Here is a tiny trained network, its code and every weight. The questions are about switching its units off for an input and a target symbol, where a switched-off unit gives its printed mean instead of its output.

import numpy as np


def w(rows, s, z=0):
    codes = np.array(rows[::2]) - 128.0
    scale = np.full(codes.shape[1], s)
    scale[-1] = z or s
    return codes * scale


def f(y):
    return np.maximum(y, 0)


def softmax(a):
    e = np.exp(a - a.max(-1, keepdims=True))
    return e / e.sum(-1, keepdims=True)


def log_softmax(a):
    a = a - a.max(-1, keepdims=True)
    return a - np.log(np.exp(a).sum(-1, keepdims=True))


def net(x, mask):
    ids = ['Θαγεηλπστψ'.index(c) for c in x.split()]
    T = len(ids)
    res = E[ids] + P[:T]
    u = 0
    for l in range(2):
        q, k, v = (res @ M[l].T for M in (Q, K, V))
        z = softmax(np.where(np.tri(T) > 0, q @ k.T / 3**0.5, -1e9)) @ v
        res = res + np.where(mask[u], z, O[l][:, -1]) @ O[l][:, :-1]
        u += 1
        y = f(res @ A[l][:, :-1].T + A[l][:, -1])
        res = res + np.where(mask[u : u + 8], y, B[l][:, -1]) @ B[l][:, :-1]
        u += 8
    return log_softmax(res[-1] @ U[:, :-1].T + U[:, -1])


Q, K, V, O, A, B = {}, {}, {}, {}, {}, {}
E = w([
[130,150,188,75,22,68,55,175,51,136,96],'Θ',
[51,52,129,85,87,179,138,98,119,196,202],'α',
[136,151,140,93,164,201,144,97,24,136,32],'γ',
[167,160,165,190,194,55,77,77,184,107,164],'ε',
[216,158,67,165,179,141,82,188,156,90,116],'η',
[113,59,28,58,10,125,147,83,146,168,198],'λ',
[58,124,89,44,115,132,148,70,181,230,138],'π',
[113,160,37,162,190,143,131,198,66,167,145],'σ',
[77,19,121,194,215,107,227,160,150,72,152],'τ',
[143,189,41,194,144,192,42,136,33,117,117],'ψ',
],0.011)
P = w([
[126,227,207,176,81,166,253,11,112,43,228],'0',
[112,109,117,186,180,73,148,199,27,215,126],'1',
[107,103,125,160,168,90,125,192,72,189,118],'2',
[123,103,120,141,163,112,105,187,87,179,146],'3',
[123,98,113,130,141,109,103,188,113,164,126],'4',
[112,96,111,129,135,116,92,181,125,153,119],'5',
[122,92,96,117,126,116,96,179,129,145,129],'6',
[117,100,96,117,111,127,84,175,145,133,119],'7',
[116,101,84,110,101,117,83,169,150,116,121],'8',
[119,105,87,105,99,131,77,175,166,118,122],'9',
[120,88,81,101,85,126,88,180,173,115,115],'10',
[121,93,90,97,86,123,69,185,167,113,133],'11',
],0.0056)
Q[0] = w([
[25,43,110,85,84,110,185,44,141,254,223],'L0H1',
[151,169,79,123,115,151,109,141,46,196,117],'L0H1',
[128,150,72,162,153,155,155,236,66,49,88],'L0H1',
],0.0084)
K[0] = w([
[77,195,196,150,71,160,253,54,143,51,213],'L0H1',
[112,157,32,64,71,186,85,126,100,191,75],'L0H1',
[74,41,49,83,163,156,132,219,66,165,83],'L0H1',
],0.008)
V[0] = w([
[33,39,154,92,95,224,160,185,59,164,164],'L0H1',
[97,104,254,117,143,122,164,114,198,56,185],'L0H1',
[158,200,85,57,38,208,74,158,135,129,149],'L0H1',
],0.0057)
O[0] = w([
[115,161,143,227,89,178,137,253,246,200,168,208],'L0H1',
[238,155,135,120,128,223,125,57,161,161,104,253],'L0H1',
[1,162,160,178,133,115,189,106,118,108,90,149],'L0H1',
],0.0063,0.0013)
A[0] = w([
[139,111,122,247,183,109,131,171,204,135,197,152],'L0N1',
[119,176,209,108,130,140,177,83,129,145,70,98],'L0N2',
[89,114,195,115,127,60,124,102,146,131,175,242],'L0N3',
[109,135,69,213,159,146,116,185,139,73,144,82],'L0N4',
[205,111,109,88,159,107,53,131,174,129,88,112],'L0N5',
[127,120,169,216,203,77,160,136,91,132,102,70],'L0N6',
[56,127,101,121,110,84,155,166,137,184,126,3],'L0N7',
[201,254,162,250,167,72,97,126,151,139,134,58],'L0N8',
],0.0073,0.0038)
B[0] = w([
[139,206,51,192,100,52,113,101,152,184,22,239],'L0N1',
[72,184,114,75,207,150,67,94,137,230,145,155],'L0N2',
[110,162,54,122,58,49,122,183,83,85,107,253],'L0N3',
[140,107,176,90,236,63,65,104,123,101,142,191],'L0N4',
[97,68,141,107,114,137,42,248,129,112,221,206],'L0N5',
[156,253,67,62,113,255,218,119,18,120,2,156],'L0N6',
[130,29,194,128,188,186,114,101,220,22,185,213],'L0N7',
[78,253,45,196,83,209,167,185,71,113,54,174],'L0N8',
],0.0057,0.004)
Q[1] = w([
[226,85,203,139,170,73,141,142,111,48,186],'L1H1',
[102,96,205,155,255,117,113,223,57,77,75],'L1H1',
[5,156,110,35,97,171,77,34,126,75,204],'L1H1',
],0.0084)
K[1] = w([
[151,70,132,148,111,58,25,196,166,48,135],'L1H1',
[87,115,104,103,193,189,55,203,137,155,103],'L1H1',
[127,245,180,124,79,137,104,100,70,77,161],'L1H1',
],0.011)
V[1] = w([
[212,17,119,198,63,144,229,155,115,19,160],'L1H1',
[160,155,253,206,217,198,61,60,129,61,133],'L1H1',
[120,147,164,188,51,80,9,200,73,121,153],'L1H1',
],0.0057)
O[1] = w([
[2,102,83,139,142,122,40,146,97,172,115,2],'L1H1',
[192,48,137,174,113,48,127,157,165,186,91,33],'L1H1',
[129,119,185,162,81,108,65,51,171,122,221,85],'L1H1',
],0.0092,0.0052)
A[1] = w([
[190,112,189,107,128,155,186,78,174,106,162,31],'L1N1',
[144,98,134,112,123,185,65,51,183,177,211,1],'L1N2',
[224,38,253,117,92,73,112,100,171,175,103,74],'L1N3',
[93,121,226,124,165,171,140,104,56,145,109,36],'L1N4',
[87,147,50,84,61,50,142,197,79,130,47,145],'L1N5',
[123,57,157,39,130,133,148,68,18,139,91,116],'L1N6',
[114,37,150,209,142,33,78,116,230,183,212,27],'L1N7',
[95,22,171,97,116,95,147,153,198,165,187,134],'L1N8',
],0.0074,0.0041)
B[1] = w([
[120,67,160,136,188,67,141,210,48,94,109,216],'L1N1',
[74,106,144,138,122,23,190,249,107,234,113,178],'L1N2',
[49,247,32,131,46,108,67,164,67,70,80,188],'L1N3',
[172,129,113,3,130,158,207,149,152,39,176,138],'L1N4',
[107,70,196,205,168,118,144,79,100,180,85,255],'L1N5',
[212,121,119,56,61,108,164,20,220,148,141,186],'L1N6',
[95,105,254,47,8,220,91,159,85,58,5,174],'L1N7',
[231,177,106,210,223,180,29,57,135,75,157,201],'L1N8',
],0.0072,0.005)
U = w([
[132,167,56,217,186,99,137,146,84,94,77,138],'Θ',
[174,127,97,109,189,133,76,103,184,71,255,240],'α',
[105,116,209,110,108,52,131,186,99,133,138,164],'γ',
[152,113,145,118,147,160,102,169,94,162,124,88],'ε',
[147,181,129,166,72,153,142,137,199,171,128,103],'η',
[60,120,83,104,125,156,135,126,99,122,127,117],'λ',
[133,155,84,91,103,111,120,138,112,142,102,2],'π',
[130,129,162,147,105,179,126,125,146,98,64,66],'σ',
[158,116,134,62,142,180,180,150,112,103,122,155],'τ',
[139,104,149,126,139,118,129,73,134,140,124,133],'ψ',
],0.0097,0.0047)

Each question gives the input, a string of symbols that net reads in full, and the target symbol t.
The units are the heads (3 rows each of Q, K, V and O) and the neurons (one row each of A and B). Each row of codes is followed by its name. A weight is (code - 128) times the scale printed after its matrix; where a second scale follows, it is the last column's (O, A, B and U).
mask holds one flag per unit, layer by layer, with each layer's heads first. A switched-off unit (its flag False) gives its mean, the last column of its rows in O or B, instead of its output. The means were averaged over made-up inputs and are rounded, as every weight is.
A unit's drop is (log p(t) with every unit on - log p(t) with that unit switched off) / (log p(t) with every unit on - log p(t) with every unit switched off).
The circuit of an input: a set's keep is (log p(t) with only the set's units on - log p(t) with every unit switched off) / (log p(t) with every unit on - log p(t) with every unit switched off). Starting from the 12 units with the biggest drops (on a tie, the unit counted first), units are removed one at a time, each time the one whose removal leaves the highest keep (on an exact tie, the one counted first), for as long as the keep stays at least 0.8.
units of the circuit, in order: the units of the circuit, biggest drop first
most important unit: the unit with the biggest drop
top k neurons: the k neurons with the biggest drops, biggest first
k most important neurons of layer l: the k neurons of layer l with the biggest drops, biggest first
drop when u is switched off: that unit's drop, to one decimal
input λ π π λ ε π π λ π, target λ: units of the circuit, in order : L1H1
input ε λ π γ Θ π γ η π, target π: units of the circuit, in order : L0H1, L1N3, L1H1, L1N6
input ψ σ π α λ, target σ: top 2 neurons : L1N7, L1N8
input η α ε λ π ψ λ σ π σ, target α: top 2 neurons : L0N4, L0N6
input λ π λ π γ η σ τ π π ε, target Θ: top 2 neurons : L0N8, L0N7
input ψ π γ ε α π π λ π, target σ: 2 most important neurons of layer 1 : L1N7, L1N8
input ε λ τ λ σ λ, target π: units of the circuit, in order : L1N3, L0H1, L1H1, L1N6
input σ π π, target α: units of the circuit, in order : L0N7, L1N8, L0H1, L1H1
input π π π π π α γ, target τ: top 2 neurons : L1N4, L0N3
input σ ψ λ π λ η λ Θ π π, target α: units of the circuit, in order : L1N8, L0N7, L0H1, L1H1
input γ σ λ π π λ λ λ, target Θ: top 3 neurons : L0N2, L1N3, L1N8
input σ γ α, target α: 2 most important neurons of layer 0 : L0N7, L0N1
input α λ π σ π π η π η λ Θ σ, target α: top 3 neurons : L0N4, L0N7, L0N8
input λ π γ, target τ: most important unit : L1N4
input ε ε α ε, target γ: units of the circuit, in order : L0H1, L1H1, L0N5, L1N2
input γ τ α η π π ε π ψ ε λ, target Θ: 3 most important neurons of layer 0 : L0N2, L0N5, L0N3
input η λ ε π π Θ σ π, target ψ: units of the circuit, in order : L0H1, L1H1, L1N5, L1N6
input ε λ σ π α α λ π α λ ε λ, target π: units of the circuit, in order : L1N3, L0H1, L1H1
input π ε ε π τ ε π η τ π ε, target γ: units of the circuit, in order : L0H1, L0N5, L1H1, L1N2
input λ ψ ε α, target λ: top 2 neurons : L0N5, L0N4
input ε π ε, target α: 2 most important neurons of layer 0 : L0N8, L0N5
input τ λ λ, target ε: top neuron : L0N5
input π α λ λ π ε π τ ε α, target τ: top 2 neurons : L0N2, L0N5
input π γ π π π σ τ γ λ ε, target Θ: top 2 neurons : L0N8, L0N1
input λ η π π π η, target α: top 3 neurons : L0N4, L0N5, L0N7
input π π π, target τ: top 2 neurons : L0N2, L0N7
input η λ π π τ π ε λ π α π, target ψ: top neuron : L1N5
input τ λ Θ η η, target α: drop when L0N8 is switched off : -0.2
